[[132 136 120 126 125 121 120 119 138 112 137 142 124 122]
 [126 129 115 111 130 125 136 136 114 146 141 145 103 124]
 [115 132 121 140 120 125 116 134 124 112 136 133 149 127]]
->
[[126 129 115 111 130 125 136 136 114 146 141 145 103 124]]

[[131 128 124 121]
 [150 124 122 122]]
->
[[150 124 122 122]]

[[113 103 120 128 139 117]
 [136 129 138 120 123 138]
 [133 126 115 133 135 134]
 [129 131 128 118 141 123]]
->
[[136 129 138 120 123 138]
 [129 131 128 118 141 123]]

[[128 125 128 133]
 [126 122 131 136]
 [132 122 131 141]
 [134 123 132 143]
 [121 116 151 149]
 [137 127 121 133]
 [117 128 133 112]]
->
[[126 122 131 136]
 [134 123 132 143]
 [137 127 121 133]]

[[134 125]
 [136 121]
 [127 129]
 [131 151]
 [114 128]]
->
[[136 121]
 [131 151]]

[[151 136]
 [107 102]
 [128 146]
 [127 143]
 [146 137]
 [105 103]
 [150 135]
 [115 105]
 [147 136]
 [132 140]
 [128 144]]
->
[[107 102]
 [127 143]
 [105 103]
 [115 105]
 [132 140]]

[[135 139 129 120 113]
 [137 119 132 126 132]
 [117 106 134 125 134]
 [135 132 135 126 121]
 [115 128 132 141 135]
 [132 128 132 121 138]
 [132 141 131 140 122]
 [122 128 117 137 124]
 [128 129 115 128 131]]
->
[[137 119 132 126 132]
 [135 132 135 126 121]
 [132 128 132 121 138]
 [122 128 117 137 124]]

[[106 116 115 114 116 134 114 139 139 146 146 124 122 123 124 115]
 [125 134 106 130 129 124 104 132 139 124 146 117 113 116 140 116]
 [110 123 151 121 121 131 144 139 137 122 119 126 118 125 130 129]
 [127 148 125 114 123 155 133 137 123 129 120 114 132 113 149 120]]
->
[[125 134 106 130 129 124 104 132 139 124 146 117 113 116 140 116]
 [127 148 125 114 123 155 133 137 123 129 120 114 132 113 149 120]]

[[136 131 131 112 120 144 122 125 125 141 122 134 140 131 133 133]
 [120 117 127 117 138 133 136 134 123 122 134 121 130 125 146 128]
 [132 114 106 120 128 137 113 127 137 137 102 128 139 145 117 149]
 [134 137 126 118 112 139 114 116 121 139 120 130 131 134 120 131]
 [130 131 126 118 119 136 120 121 123 134 122 129 131 130 126 130]]
->
[[120 117 127 117 138 133 136 134 123 122 134 121 130 125 146 128]
 [134 137 126 118 112 139 114 116 121 139 120 130 131 134 120 131]]
---
[[136 147 139 131 149 147 137 111 147 111 147 120]
 [118 130 156 101 145 119 111 106 144 126 150 147]
 [137 137 127 129 139 131 129 120 133 119 136 114]
 [135 129 116 131 127 124 125 131 121 128 124 113]
 [141 118 122 139 125 121 141 119 133 110 125 111]
 [139 119 102 148 111 126 140 140 113 123 108 105]
 [129 117 137 127 125 116 128 132 131 137 129 143]]
->
[[129 139 141 135 137 118 136]
 [117 119 118 129 137 130 147]
 [137 102 122 116 127 156 139]
 [127 148 139 131 129 101 131]
 [125 111 125 127 139 145 149]
 [116 126 121 124 131 119 147]
 [128 140 141 125 129 111 137]
 [132 140 119 131 120 106 111]
 [131 113 133 121 133 144 147]
 [137 123 110 128 119 126 111]
 [129 108 125 124 136 150 147]
 [143 105 111 113 114 147 120]]

[[124 128 124 129]
 [133 133 128 134]
 [143 130 143 124]
 [138 114 131 123]
 [125 126 102 133]
 [116 118 148 157]]
->
[[116 125 138 143 133 124]
 [118 126 114 130 133 128]
 [148 102 131 143 128 124]
 [157 133 123 124 134 129]]

[[116 109 148 140 130 120 147]
 [113 115 150 148 118 124 147]]
->
[[113 116]
 [115 109]
 [150 148]
 [148 140]
 [118 130]
 [124 120]
 [147 147]]

[[129 145 133]
 [133 108 151]
 [123 143 126]
 [144 143 125]
 [138 127 122]]
->
[[138 144 123 133 129]
 [127 143 143 108 145]
 [122 125 126 151 133]]

[[111 118 148 133 115 143 135]
 [114 119 149 131 117 144 135]
 [107 113 137 143 117 140 134]
 [105 113 136 144 116 139 134]
 [111 118 148 133 115 143 135]
 [107 113 137 143 117 140 134]
 [105 113 136 144 116 139 134]
 [105 113 136 144 116 139 134]
 [114 119 149 131 117 144 135]]
->
[[114 105 105 107 111 105 107 114 111]
 [119 113 113 113 118 113 113 119 118]
 [149 136 136 137 148 136 137 149 148]
 [131 144 144 143 133 144 143 131 133]
 [117 116 116 117 115 116 117 117 115]
 [144 139 139 140 143 139 140 144 143]
 [135 134 134 134 135 134 134 135 135]]

[[108 115 130 121 152 125 119 117]
 [110 124 150 111 144 135 109 110]
 [109 138 107 113 103 122 145 127]
 [122 136 132 133 119 130 114 148]
 [138 132 107 145 103 110 135 130]
 [105 113 119 133 113 153 148 106]
 [148 130 130 148 147 152 151 114]
 [113 146 138 124 148 147 106 136]]
->
[[113 148 105 138 122 109 110 108]
 [146 130 113 132 136 138 124 115]
 [138 130 119 107 132 107 150 130]
 [124 148 133 145 133 113 111 121]
 [148 147 113 103 119 103 144 152]
 [147 152 153 110 130 122 135 125]
 [106 151 148 135 114 145 109 119]
 [136 114 106 130 148 127 110 117]]

[[130 120 121 130 146 126 130 147]
 [131 130 141 139 107 125 134 115]
 [124 127 142 137 112 126 136 112]
 [132 121 138 138 115 121 135 126]
 [130 134 135 142 108 129 132 116]
 [138 126 123 126 139 125 128 147]]
->
[[138 130 132 124 131 130]
 [126 134 121 127 130 120]
 [123 135 138 142 141 121]
 [126 142 138 137 139 130]
 [139 108 115 112 107 146]
 [125 129 121 126 125 126]
 [128 132 135 136 134 130]
 [147 116 126 112 115 147]]
---
[[120 134 111 132]
 [117 121 119 106]
 [113 135 139 138]
 [141 135 151 117]
 [145 114 108 141]]
->
[[134 111]
 [121 119]]

[[124 130 137 150]
 [139 130 142 132]]
->
[[130 137]
 [130 142]]

[[118 105 129 138 126]
 [127  99 132 138 140]
 [108 132 120 128 133]
 [125 118 118 119 128]
 [128 142 127 123 138]]
->
[[105 129]
 [ 99 132]]

[[112 152 135 145 106]
 [109 111 131 141 155]
 [153 114 118 112 129]
 [142 116 150 132 114]]
->
[[152 135]
 [111 131]]

[[128 124 109 158 147]
 [126 125 111 158 146]
 [136 118 119 141 136]
 [134 120 118 138 137]]
->
[[124 109]
 [125 111]]

[[132 121 132]
 [129 125 145]
 [121 134 136]
 [132 134 154]]
->
[[121 132]
 [125 145]]
---
[[111 134 122 148 143 101]
 [102 135 116 135 143 119]
 [121 138 146 133 139 104]
 [146 120 126 146 141 112]
 [118 139 141 139 138 101]
 [103 144 120 128 127 136]
 [140 121 130 149 146 100]
 [107 145 132 127 130 125]
 [142 114 117 131 149 131]
 [122 138 145 137 138 101]
 [138 118 112 138 141 132]]
->
[[101 111 134 122 148 143]
 [119 102 135 116 135 143]
 [104 121 138 146 133 139]
 [112 146 120 126 146 141]
 [101 118 139 141 139 138]
 [136 103 144 120 128 127]
 [100 140 121 130 149 146]
 [125 107 145 132 127 130]
 [131 142 114 117 131 149]
 [101 122 138 145 137 138]
 [132 138 118 112 138 141]]

[[114 140 121 120 126 131 117 121 125 133 133 149 131]
 [129 115 133 131 142 120 126 116 130 127 140 117 112]
 [128 145 126 135 114 130 132 139 135 130 131 137 146]
 [132 134 135 130 148 143 128 111 128 127 122 140 136]
 [129 126 133 121 138 111 128 132 132 121 100 128 134]
 [119 124 136 142 140 144 138 127 128 122 134 113 137]]
->
[[131 114 140 121 120 126 131 117 121 125 133 133 149]
 [112 129 115 133 131 142 120 126 116 130 127 140 117]
 [146 128 145 126 135 114 130 132 139 135 130 131 137]
 [136 132 134 135 130 148 143 128 111 128 127 122 140]
 [134 129 126 133 121 138 111 128 132 132 121 100 128]
 [137 119 124 136 142 140 144 138 127 128 122 134 113]]

[[130 121 138 138 122 138 125 144 123 114 116 110]
 [124 123 135 135 134 117 135 137 133 123 146 142]
 [127 123 125 126 131 142 100 117 130 110 125 123]]
->
[[110 130 121 138 138 122 138 125 144 123 114 116]
 [142 124 123 135 135 134 117 135 137 133 123 146]
 [123 127 123 125 126 131 142 100 117 130 110 125]]

[[111 128 119 116 152 113 139 124 125 121 120 154]
 [143 132 128 142 109 118 133 141 118 130 155 118]
 [124 129 139 112 113 135 133 111 138 135 106 149]
 [130 121 126 144 125 122 126 123 130 117 109 122]]
->
[[154 111 128 119 116 152 113 139 124 125 121 120]
 [118 143 132 128 142 109 118 133 141 118 130 155]
 [149 124 129 139 112 113 135 133 111 138 135 106]
 [122 130 121 126 144 125 122 126 123 130 117 109]]

[[124 116 140]
 [121 100 120]
 [125 120 143]]
->
[[140 124 116]
 [120 121 100]
 [143 125 120]]

[[144 138 106 131 136 100]
 [130 136 113 128 129 129]
 [118 144 142 127 130 152]
 [131 137 131 117 135 148]
 [146 141 120 122 142 116]]
->
[[100 144 138 106 131 136]
 [129 130 136 113 128 129]
 [152 118 144 142 127 130]
 [148 131 137 131 117 135]
 [116 146 141 120 122 142]]

[[126 129 126 128 127 129 105 130 128]
 [126 128 126 127 127 129 107 131 128]
 [126 127 126 127 126 129 126 133 128]
 [126 127 127 127 126 130 125 132 128]
 [126 127 127 127 123 129 127 130 129]
 [126 129 126 127 129 129 106 131 128]
 [126 129 126 128 129 129 105 130 128]
 [126 127 127 127 121 130 125 130 130]]
->
[[128 126 129 126 128 127 129 105 130]
 [128 126 128 126 127 127 129 107 131]
 [128 126 127 126 127 126 129 126 133]
 [128 126 127 127 127 126 130 125 132]
 [129 126 127 127 127 123 129 127 130]
 [128 126 129 126 127 129 129 106 131]
 [128 126 129 126 128 129 129 105 130]
 [130 126 127 127 127 121 130 125 130]]
